Below is a small trained network, with its code and all its weights. Each question gives an input and a class and asks what happens when units are switched off, that is, made to give their printed mean instead of their output.

import numpy as np


def w(rows, s, z=0):
    codes = np.array(rows[::2]) - 128.0
    scale = np.full(codes.shape[1], s)
    scale[-1] = z or s
    return codes * scale


def f(y):
    return y / 2 * (1 + np.tanh(0.7978845608 * (y + 0.044715 * y**3)))


def log_softmax(a):
    a = a - a.max(-1, keepdims=True)
    return a - np.log(np.exp(a).sum(-1, keepdims=True))


def net(x, mask):
    res = np.array(x, float).reshape(1, 8) / 4 @ E
    y = f(res @ A[0][:, :-1].T + A[0][:, -1])
    res = res + np.where(mask, y, B[0][:, -1]) @ B[0][:, :-1]
    return log_softmax(res[-1] @ U[:, :-1].T + U[:, -1])


A, B = {}, {}
E = w([
[159,164,36,122,44],'x0',
[52,178,150,132,134],'x1',
[78,5,61,236,113],'x2',
[64,155,19,93,111],'x3',
[43,74,170,73,83],'x4',
[52,99,119,114,191],'x5',
[155,152,149,177,2],'x6',
[189,50,86,82,83],'x7',
],0.0067)
A[0] = w([
[117,228,185,107,148,253],'N1',
[148,198,189,162,88,146],'N2',
[73,186,130,42,244,215],'N3',
[58,19,164,159,131,130],'N4',
[157,109,34,200,115,148],'N5',
[171,102,92,56,77,174],'N6',
[145,203,216,178,100,138],'N7',
[92,139,28,172,68,143],'N8',
[97,68,144,109,129,130],'N9',
[146,201,200,192,87,150],'N10',
[107,150,2,190,63,117],'N11',
[127,152,16,173,68,153],'N12',
[172,104,116,38,86,181],'N13',
[148,202,203,175,81,150],'N14',
[149,183,186,181,88,130],'N15',
[194,20,121,156,220,150],'N16',
[181,110,113,48,49,130],'N17',
[46,29,176,142,137,145],'N18',
],0.0079,0.0038)
B[0] = w([
[124,161,163,44,164,224],'N1',
[169,82,149,34,143,176],'N2',
[56,255,159,125,160,255],'N3',
[68,34,203,212,110,215],'N4',
[142,146,44,145,182,213],'N5',
[127,167,114,133,48,201],'N6',
[176,93,195,67,169,186],'N7',
[72,69,65,101,149,213],'N8',
[113,120,143,151,121,158],'N9',
[166,77,153,83,156,188],'N10',
[84,69,15,97,159,226],'N11',
[85,105,33,89,139,222],'N12',
[137,176,140,130,47,196],'N13',
[175,72,167,39,150,187],'N14',
[169,70,145,92,140,171],'N15',
[194,170,111,243,146,212],'N16',
[157,161,120,117,37,200],'N17',
[68,88,208,191,96,216],'N18',
],0.0079,0.0071)
U = w([
[172,143,105,107,14,103],'0',
[76,43,200,229,106,116],'1',
[83,214,159,103,180,85],'2',
[239,139,93,251,172,104],'3',
[106,182,132,131,142,254],'4',
[218,61,176,66,160,105],'5',
[80,76,2,115,158,112],'6',
],0.0078,0.0068)

Each question gives the input, the list of numbers given to net, and the class t.
The units are the neurons (one row each of A and B). Each row of codes is followed by its name. A weight is (code - 128) times the scale printed after its matrix; where a second scale follows, it is the last column's (A, B and U).
mask holds one flag per neuron, in row order. A switched-off neuron (its flag False) gives its mean, the last column of its row in B, instead of its output. The means were averaged over made-up inputs and are rounded, as every weight is.
A unit's drop is (log p(t) with every unit on - log p(t) with that unit switched off) / (log p(t) with every unit on - log p(t) with every unit switched off).
The circuit of an input: a set's keep is (log p(t) with only the set's units on - log p(t) with every unit switched off) / (log p(t) with every unit on - log p(t) with every unit switched off). Starting from the 12 units with the biggest drops (on a tie, the unit counted first), units are removed one at a time, each time the one whose removal leaves the highest keep (on an exact tie, the one counted first), for as long as the keep stays at least 0.8.
circuit, biggest first: the units of the circuit, biggest drop first
unit that matters most: the unit with the biggest drop
top k neurons: the k neurons with the biggest drops, biggest first
drop when u is switched off: that unit's drop, to one decimal
input [3,-5,-5,1,-2,3,-8,5], class 4: unit that matters most : N3
input [1,-4,4,1,-2,-8,-7,-1], class 3: circuit, biggest first : N16, N1
input [5,0,-1,6,5,-1,8,6], class 6: top 3 neurons : N11, N8, N12
input [-5,6,-3,-8,-2,7,1,-4], class 5: circuit, biggest first : N7, N14
input [6,8,2,1,-1,-2,-3,-8], class 6: circuit, biggest first : N11, N8
input [-4,-8,-1,7,8,5,6,8], class 0: circuit, biggest first : N17, N13
input [-1,-4,4,-5,-2,5,-4,3], class 3: top 2 neurons : N16, N8
input [7,-3,-3,4,7,-1,6,-8], class 6: drop when N8 is switched off : 0.4
input [-2,-4,-3,5,5,3,-1,-3], class 2: drop when N3 is switched off : 0.3
input [8,7,-6,7,-8,1,1,8], class 6: top 2 neurons : N11, N12
input [2,-8,4,1,-4,-7,-8,-8], class 3: drop when N16 is switched off : 0.5
input [-6,1,2,-4,3,0,-8,-7], class 1: top 2 neurons : N4, N18
